(in the rows, 128 means zero)
Each row of numbers belongs to one of the elements below and depends on some of the facts about them. Some rows are named. Which element is each other row?

Facts:
klastir(stuvik, kladro); klastir(stuvik, trubrin); klastir(stuvik, naske); klastir(flebil, fleven); klastir(flebil, zodas)
klastir(flebil, kegrir); klastir(flebil, rudem); klastir(mina, sada); klastir(mina, getro); klastir(dobeskon, tromar)
klastir(dobeskon, medir); klastir(dobeskon, sobri); klastir(tibro, drisor); klastir(dusuk, stizosku); klastir(dusuk, sitan)
klastir(dusuk, sepa); klastir(graflin, grotrin); klastir(graflin, trubrin); klastir(graflin, vonok); klastir(graflin, vastok)
klastir(fubren, bulem); klastir(brezun, vosti); klastir(brezun, vonok); klastir(brezun, poto); klastir(telak, kladro)
klastir(telak, grotrin); klastir(telak, biskik); klastir(telak, grosto); klastir(grigi, sizi); klastir(grigi, guskogir)
klastir(fazol, skiklor); klastir(flestom, vegrolo); klastir(flestom, guskogir); klastir(flestom, gulin); klastir(lakas, tromar)
klastir(lakas, bisik); klastir(lakas, brinidrik); klastir(lakas, gufon); klastir(steklen, vosti); klastir(steklen, poto)
klastir(steklen, skagram); klastir(steklen, vodral); klastir(lume, zodas); klastir(tonu, grogu); klastir(tonu, grosto)
klastir(tonu, tulal); klastir(drabran, fleven); klastir(drabran, rudem); klastir(kliso, fubuk); klastir(kliso, fuge)
klastir(kliso, gusus); klastir(vobru, plagas); klastir(bresel, bulem); klastir(bresel, trotras); klastir(skili, vegrolo)
klastir(skili, stule); klastir(skili, gide); klastir(skili, bulem); klastir(skili, gusus); klastir(skili, getro)
klastir(bredor, plagas); klastir(bredor, fenur); klastir(bredor, rudrir); klastir(bredor, getro); klastir(stedra, gide)
klastir(stedra, trufin); klastir(stedra, dadrur); klastir(stedra, zodas); klastir(fegiplas, nozu); klastir(fegiplas, dolur)
klastir(fegiplas, dribom); klastir(fegiplas, vonok); klastir(nagir, veklak); klastir(nagir, basu); klastir(nafoflil, bisik)
klastir(nafoflil, veklak); klastir(nafoflil, sepa); klastir(nafoflil, vepli); klastir(suklope, kluskon); klastir(suklope, koplur)
klastir(plifoplo, trubrin); klastir(plifoplo, trufin); klastir(plifoplo, vapul); klastir(plifoplo, badam); klastir(pleplostes, vosti)
klastir(skelor, trufin); klastir(skelor, kazo); klastir(skelor, sizi); klastir(skelor, ketul); klastir(stefo, biran)
klastir(stefo, drolas); klastir(stefo, stumek); klastir(tridurem, rudem); lopin(sepa, skili); lopin(puskes, mitu)
lopin(puskes, graflin); lopin(puskes, vonok); lopin(lolek, skotapak); lopin(lolek, steklen); lopin(lolek, suflal)
lopin(lolek, rudrir); lopin(lolek, pleplostes); lopin(lolek, lakas); lopin(lolek, trotras); lopin(lolek, ketul)
lopin(nabiplor, skelor); lopin(nabiplor, feron); lopin(nabiplor, gusus); lopin(nabiplor, graflin); lopin(nabiplor, rudem)
lopin(dusuk, trevum); lopin(dusuk, dolur); lopin(dusuk, fuge); lopin(dusuk, fige); lopin(tulal, fegiplas)
lopin(tulal, vegrolo); lopin(tulal, grotrin); lopin(tulal, biskik); lopin(tulal, suflal); lopin(vepli, kepas)
lopin(vepli, kloles); lopin(vepli, getro); lopin(fubren, fubuk); lopin(fubren, grogu); lopin(fubren, poto)
lopin(stumek, skotapak); lopin(stumek, drubas); lopin(pusker, brinidrik); lopin(drolas, naske); lopin(drolas, skili)
lopin(drolas, poto); lopin(liferu, flebil); lopin(liferu, fazol); lopin(liferu, gusus); lopin(liferu, ketul)
lopin(flestom, stule); lopin(flestom, plifoplo); lopin(flestom, vastok); lopin(kalo, stedra); lopin(kalo, druven)
lopin(kalo, steklen); lopin(kalo, tridurem); lopin(kalo, plabrar); lopin(kalo, trotras); lopin(kalo, ketul)
lopin(notol, tonu); lopin(notol, kire); lopin(notol, bina); lopin(notol, kliso); lopin(biran, grotrin)
lopin(biran, skelor); lopin(biran, tanin); lopin(stipar, trubrin); lopin(stipar, tibro); lopin(stipar, fige)
lopin(lume, trubrin); lopin(lume, trufin); lopin(lume, dribom); lopin(lume, dadrur); lopin(lume, suflal)
lopin(drabran, trubrin); lopin(drabran, drubas); lopin(drabran, ketul); lopin(vosti, bulem); lopin(vosti, ligos)
lopin(vosti, zigok); lopin(rifluk, dribom); lopin(rifluk, grafo); lopin(gufon, stefo); lopin(gufon, trevum)
lopin(gufon, mitu); lopin(gufon, zodas); lopin(reval, skotapak); lopin(reval, trufin); lopin(reval, grosto)
lopin(skotrin, litur); lopin(skotrin, plagas); lopin(skotrin, koplur); lopin(skotrin, fuge); lopin(skotrin, skiklor)
lopin(vapul, baskun); lopin(vapul, steklen); lopin(vapul, tibro); lopin(vapul, deliner); lopin(serun, litur)
lopin(serun, plabrar); lopin(serun, vonok); lopin(serun, gulin); lopin(sitan, fazol); lopin(kladro, sudrem)
lopin(kladro, fiva); lopin(kladro, zodas); lopin(kladro, vodral); lopin(tridibre, fiva); lopin(tridibre, steklen)
lopin(tridibre, sobri); lopin(tridibre, feron); lopin(tridibre, saza); lopin(bestis, baskun); lopin(bestis, ripufel)
lopin(bestis, saza); lopin(bestis, kepas); lopin(klatrenok, naske); lopin(klatrenok, rudem); lopin(klatrenok, grepi)
lopin(bredor, bisik); lopin(bredor, drubas); lopin(bredor, zodas); lopin(sada, medir); lopin(sada, koplur)
lopin(sada, vobru); lopin(sada, ripufel); lopin(sada, getro); lopin(skagram, fubuk); lopin(skagram, fenur)
lopin(skagram, feron); lopin(skagram, skufler); lopin(vapon, stuvik); lopin(vapon, grafo); lopin(fogar, fegiplas)
lopin(fogar, dobeskon); lopin(fogar, zodas); lopin(fogar, stuvik); lopin(dimek, plifoplo); lopin(dimek, getro)
lopin(pladreman, tromar); lopin(pladreman, bina); lopin(pladreman, dribom); lopin(pladreman, grogu); lopin(stakem, kazo)
lopin(stakem, dadrur); lopin(suklope, fegiplas); lopin(suklope, stizosku); lopin(suklope, fiva); lopin(suklope, fenur)
lopin(suklope, fige); lopin(suklope, deliner); lopin(ziske, skiklor); lopin(ziske, fige); lopin(ziske, plifoplo)
lopin(drisor, trevum); lopin(drisor, naske); lopin(drisor, kepas); lopin(drisor, vastok); lopin(fleven, brezun)
lopin(dragragrak, gide); lopin(dragragrak, gebom); lopin(dragragrak, kegrir); lopin(dragragrak, ligos); lopin(dragragrak, kepas)
lopin(dragragrak, skufler); lopin(truli, kazo); lopin(truli, fige); lopin(truli, kliso); lopin(truli, ketul)
lopin(sizi, vobru); lopin(sizi, flidro); lopin(sizi, tibro); lopin(sizi, telak); lopin(sizi, brezun)
lopin(sizi, kloles)

Some rows with their names:
sudrem: [117 140 146  93 130 151 122 127  93 154 129 129 115 144 121 151 122 142
 119 112 110 108 130 114 135 120 123 155 132 135 119]
fegiplas: [168  66 174 125 145 140 111 100 133 104 126 127 114 120 100 212 146 102
  96 144 127  77 126 137 141  78 103 133 122 149 164]
nozu: [110 129 141 116 117 132 118 130 123 151 132 140 124 154 121  96 122 128
 125 114 126 114 153 126 126 111 101 160 122 116  87]
flebil: [203  32 203 144  74 156 113 155 128 149 132 127  83 135  90 159 109 174
  69 170 194  73 215 119 142 116  83 115 156 203  95]
fleven: [152 118 170 129  76 128 136 166 109 140 155 120 123 166 113 106  92 138
 103 132 122 107 190  88 122 143 136 150 127 138  45]
zodas: [138 134 169  50  84 165 139 103  95 191 107 103 105 144  72 152 110 179
  95 114 111  95 156 159 127 115 120 185 180 195 115]
bredor: [218  94 129 170 115 139 174 131 139 157 153 176  33 148 155 172 168  55
 138 136 201 117 152 132 119 119 164 194  87 140 174]
getro: [174 140  94 138 100 137 157 160 122 162 139 144 133 187  99 133  99 138
 165 128 106 156 164 116 134  92 146 174  80 124 132]
gufon: [ 91 122 137 100 126 156 121 111 108 138 133 122  80 147 146 103 118 116
 102 129 146 113 128 102 121 182 143 169 123 121 114]
kalo: [ 96  95 152 108 102 138 118 148 101 118 131 163 101 126 172  90 107 137
 118  84 184 130 164 118 129 133 150 167 125  95  83]
tridurem: [220  36 207 158  95 161 108 166 120 131 154 136  96 129 115 178  93 163
  82 161 194  83 202  94 135 105  62 104 132 164 103]
vobru: [227  83 118 179 101 141 163 150 129 145 153 162 130 159 102 169  99  85
 132 149 156 130 161 142 135  73 140 165  40 150 168]
tonu: [153  78 176 168 122 134 136  98 184 134 127 158 134 113  94 162 147 100
 116 169 182 107 150 142 154  78  89 111 109 130 121]
grepi: [109 125 113 107 139 135  91 141 117 166 117 137 135 165 110 110 125 162
 130 138 135 123 153 129 121 123 120 128 127 135 116]
fubren: [113  47 162 177  95 140 108 126 202  79 101 138  38 147  41 128 190 109
 149 145 170 130 157 105 225 135 138  85 151  81 140]
biran: [ 91 117 142 110 125 135 105 135 103 142 129 151  85 149 145  99 139 128
 129 108 159 106 153 120 133 141 137 148 143 118  90]
dadrur: [112 138 166  91 103 130 158 121 118 161 119 141 147 117  91 133 121 161
 129 104 145 125 162 158 128  92 101 152 151 128  93]
koplur: [126 127 135 120  98 152 131 124 118 154 138 127 156 152 100 117  71 143
 120 135 112 147 144 117 124 110 123 163  91 118 109]
ligos: [126 138 125 142 129 144  94 151 110 165 140 142 135 172  90 109 123 138
 122 100  88  87 156 127 144  88 118 145 116 140  94]
dragragrak: [ 91 127 135 141 106 113 101 155 112 127 136 151 102 173 131  72 138 101
 114 102 126  88 153 104 147 143 173 159 121 123  70]
rifluk: [ 93 142 161 112 112 119 141 120 141 142 139 151 101 129 116 107 155 107
 121 122 159 114 148 129 113 140 125 162 156 103  71]

Rows to name:
No name comes twice in this set of rows, the named rows included.
[157  51 159 150 129 161  96 123 146 130 131 160 115 123 111 152 123 136
 109 136 193 110 147 151 161  67  87 131 110 145 158] => fazol
[ 87 120 122 117 106 126 116 135 120 133 132 129 117 163 132  96 122 112
 117 135 143 115 153 104 126 170 173 155 113 121 106] => drisor
[140  87 183 137 142 175 133 109 142 135 163 146  81 115  82 188 129  86
  75 150 156  90 102 129 151 108 116 134 123 150 156] => dobeskon
[117 115 166 108 118 156 112 148 100 131 121 140 122 130 118 131  91 190
 152  80 148 138 160 121 165  90  95 128 147  94 115] => trotras
[ 89 148 161 102 144 170 125 124 100 162 165 140 112 121 106 136 104 132
 105 116 140 121 109 121 127 124  95 144 124 121 106] => bisik
[115 120 157 152 112 162  94 154 153 124 110 130  81 190  37  99 135 172
 183  75  77 129 151  85 223  92 109 121 149  74 110] => bulem
[171  32 168 129 151 134  61  71 145 116  77 142 152 142 156 169 150 129
 106 170 150  74 148 126 175  68  97 133 100 145 153] => graflin
[131  71 188 167 128 185 111 129 128 114 169 177 104  85  98 166  96 118
  79 125 206 101 112 146 162  76  95 110  97 135 148] => lakas
[ 86 103 127 103 132 132  94 143 100 131 116 139  83 158 161  93 134 138
 127 117 168 108 157 127 133 157 156 142 136 120 102] => nabiplor
[149  16 165 137  97 124  84 177 122  60 150 137 121 104  97 182 139 102
  86  95 159 116 150 192 116  54  64 166 140 128 158] => pleplostes
[118 116 117 108 106 139 131 130 124 152 123 129 139 161  98 116 106 147
 138 134 116 145 159 116 135 130 124 145 109 122 114] => stule
[ 95 110 137 102 117 158  99 122 111 144 122 136  92 160 163  86 116 138
 111 134 149 125 157 113 118 150 141 179 129 121 109] => puskes
[179  90 208 132 146 141 123  43 164 136 102 143 130 124 127 187 158  84
 112 161 121  56 133 118 179  74 110 140 109 137 146] => stuvik
[ 77 109 117 112 121  98 104 161 105 111 128 140  96 159 132 120 156 115
 119 106 145  97 160 126 119 151 160 134 137 119  87] => skagram
[201  39 233 167  82 140 140 156 138 110 156 122  63 114 125 156 119 122
  76 167 207  72 200  83 116 152  93 119 154 153  76] => drabran

Now the same elements, written a new way:
Some rows with their names:
dragragrak: [133  87 125 121  94  93 190 122 134 139  90  84 128 190  92 121 120  98
 133 117  98 117 126  75 122 112 163 158 103 154 123 124 138 116 102  98
 119 131 133 113 130 138 106  96  82 124 129 157 121 123]
gusus: [125 126  94 128 140 159 103 125 121 124 127 154 117  94 130 104 136 121
 131 123 129 176 169 125 149 131 111 126 119 122 140 138 152 136 131 137
 133 151 134 132 160 128 103 144 148 134 147 163 109  99]
rudem: [ 97 143 124 121  83 114 100 140  35 157 146 137  73 137  63 123  93  84
  93 169 167 172 114  68 167 131  84  84 134 106 158 102  87 166 123 197
  50 104 128 129 110 117  89 171 167 189  97 156 116  66]
saza: [120 123 118 158 121 136 136 101 110 111 135 126 115 118 107 101 107 119
 139 114 117 145 164 126 127 132 116 126 133 110 126 105 151 133 153 150
 135 144 136 144 100 139 109 156 111 140 141 124 119 101]
litur: [129 120 114 129 139 133  83 123 108 129 131 129 122  98 114 102 141 106
  97 144  99 131 107 160 131 156 134 115 102 101 132 117 141 114 134 173
 147 153 125 147 147 156 139 122 147 145 157 115 127 112]
stumek: [134 103 115 110  93 111 149 143 148 147 120 137 130 138 139 127 138 133
 151 155 112 140 119 100 124  93 168 144 116 142 104 153 145 111 130 116
 100 109 133 124 164 148 129 126 124  98 135 120 145 146]
ligos: [132  95 132 162 144 112 156 131 124  79 113  84 108 124 105 121 119 114
 128 115 114 144 141 111 144 120 138 139 100 111 166 106 158 136 156 154
 132 125 109 131 117 126 110  96 104 134 126 137 126  79]
skelor: [179 214 135 193 175 164 118 182 145  79 124 105 148 110 152 114 126 138
 124  90 152 144 125 154 103 136  40  91 156 128 158 167 111 129  72 102
 135 144 124  93 129 104 135 103 150 110  95 151 152 142]
plifoplo: [137 207 184 185 172 137 102 157 110  65  84 114 175 108 148 123 151 152
  96 101 182 100  90 192  71 175  85 107 120 129 127 107 112 124  91 127
 166 139 139 133 100 106 158  81 160 122 107  88 156 138]
lakas: [170 140 137 185 130 123 131 115 162 122 181 145 121  70 186 116 174 183
 101  73 134 115  70 149 140 128 104 119 189 130 152 192  94 129 129 105
 117  81 131  85 137  78 128 147 100 129  85 110 135 141]
flidro: [125 113 134 129 117 131 127  91 124 116 113 113 121 126 112 114 123 123
 134 127 114 103 129 146 113 140 147 137 131 101 128 103 163 119 145 134
 147 130 143 126  94 138 112 127 124 147 152  94 121 128]
flestom: [177 173 155 122 168 118 143 144 153 143 135 102 157 180 162 132 151 129
 107  96 125  60  85 131  90 149 103 139 120 147 157 172  96 122  66  78
 155 158 132  80 136  90 139  86 121 133 112 142 106 184]
naske: [ 96 137 127 141 134 139 107 134 125 107 100 107 135 103  94 137 113 114
 115 112 140 149 141 146 148 160 101 122 100 130 133  90 132 137 137 160
 140 139 120 162 136 127 135 125 139 149 130 147 131  80]
sizi: [179 109 132 123  87 118 162 113 143 162 105  85 146 186 119  97 108 124
 141 122  87  93 121 129  71 108 161 150 119 136 112 120 141  98  79  74
 146 132 155  88 104 140 121 111 103 123 162 105 143 174]
bresel: [123 115 167 122 167 152 106 118 141  82 120 196 138 140 177 115 211 104
  99 121 195  52 129  92 157 156 124 112 116 171 203 144 131 209 143 113
 120 174 165  83 149  51 109  85 121 137  92 169  95 205]
nafoflil: [174 134 142 185 126  96 150 119 188 132 206  97 110  95 152 150 165 170
  86  65 118  92  52 134 152 146  93 145 163 143 152 183  54 142 119 107
 120  95 112  82 138  78 145 122  79 153  86 120 117 150]
zigok: [135  98 123 139 152 110 146 127 129  90 118  91 108 129 113 118 121 108
 124 126 106 144 136 106 142 117 144 147 106 110 150 108 152 134 154 145
 115 118 112 120 136 127 114 104 112 126 133 139 136  86]
ripufel: [125 112 132 148 122 130 126  95 105 108 116 113 119 128 116 100 118 126
 118 117 107 115 138 140 117 144 142 129 126 100 138 102 151 124 142 157
 149 138 143 130  97 143 120 137 115 151 146  89 116 114]
trufin: [170 147 125 135 136 159 114 175 173  93  90 100 135 117 136 109  93 132
 148 152 148 150 166 170 107  91 130 123 126 114 131 126 177 127 134 125
 129  97 142 111 138 151 152 109 164  80 130  91 170 122]
kliso: [135 175 157 115 178 146 106 129 140 119 146 158 144 114 175 139 143 172
 115 106 170 103 116 170 146 153  89 111 160 115 165 154 121 159 141 113
 140 125 116 101 125  64 141 140 155 131 105 107 141 139]
vonok: [ 99 128 117 136 164 113 115 124  81 101 108 166 139  81 106 128 166 103
 110 147 118 171 106 155 145 152 134  97 115 120 109 105 137 106 115 161
 127 144 116 182 143 150 161 125 120 127 132 150 147 103]

Name these rows:
No name comes twice in this set of rows, the named rows included.
[126  91 124 121  94 109 166 105 117 163 109 112 129 176 119 108 116 111
 145 127 100 117 128  97  98 118 153 147 118 144 102 116 127 122  98  99
 139 145 148 123 100 137 110 125  99 135 155 147 122 137] => bestis
[106 175 147 162 186 130 140 125 111  58 160 175 149 102 160 169 166 159
 149 111 195 116 125 139 118 142  76 108 196 137 118 125 108 133 136 137
 140 112 124 157  89  99 152 126 121 110  70 123 141 159] => fegiplas
[142 107 124 124 103 124 131 127 172 175 142  85 121 121 105 144 118 103
 108 105  89 130 120 125 161 127 130 142 114 161 125 139  83 137 111 112
 124 122 121 108 141 126 136 142  96 155 134 153 113 114] => sepa
[142  90 132 134  84 101 150  99 137 162 128  86 128 154 105 115 124 119
 122 115  91  94  99 109 123 127 162 149 108 138 125 116 124 113 109 107
 135 139 136 103 110 140 112 117  80 149 153 119 117 141] => vepli
[132 123 131 108 117 145 106 125 176 149 144  98 127 105 120 162  97 141
 114 123 114 132 148 160 172 123 134 139 143 136 149 126 101 144 159 128
 133  90 110 111 148 117 159 145 122 145 137 103 118 111] => tromar
[104 169 103  82 156 123 124 117  80 177 152 129 135 151 162 130 135 170
 138 115  79 113  97 121 108 163 134 162 100  70 141 146 150  81 169 152
 172 165  77 178 150 145 117 130 176 143 160  94 109  76] => plagas
[111 109 113 108  91 130 162 140 145 171 118 134 139 151 132 148 135 118
 165 143 130 140 135  88 116 101 153 159 130 177  74 132 110 124 110 105
 103  98 138 152 146 137 128 131 114 108 123 148 135 159] => tulal
[108 123 135  97 183 132 135 103 114 110 134 130 129 130  84 160 100 108
 121 133 119 177 170 159 192 139 128 102 148 119 135  92 141 122 129 125
 152 152  90 128 109 115 165 142 108 121 138 152 124 108] => poto
[132 162 155 142 121 126 160 118 134 163 146 140 156 177 158 153 153 150
 151  93 149  90 100 103  85 137  85 139 171 176  99 151  67 137  82  73
 137 132 135 113  95  98 123 130 109 118  99 151 116 195] => suklope
[124 119 105 120 118 137 137 132 116 135 127 159 125 111 157 101 135 148
 145 132 117 159 141 122 139 113 145 132 131  97 116 152 171 118 168 119
 130 116 126 134 150 140 105 162 142 100 146 121 132  90] => rudrir
[160 122 113 130 135 136 123 151 151 134 137  95 129 134 113 113 114 110
 129 131  99 131 153 135 120 109 128 135 113 125 141 139 126 118 116 115
 136 130 121 107 144 143 138 110 139 126 150 127 130 133] => guskogir
[102 145 110 133 145 156 139 117 116 133 146 120 118 135 128 143 102 138
 162 100 127 143 180 112 118 127 103 145 145 106 123 115 140 131 158 148
 154 147 109 157 113 128 105 161 140 134 134 120 107  89] => fenur
[129 104 101 124 113 119 142 143 144 168 147 112 128 151 109 156 141  97
 125 148  97 114 118  93  99 114 149 156 103 153  88 140  74 109  92 135
 119 134 115 155 155 153 150 114 117 130 141 160 114 166] => gufon

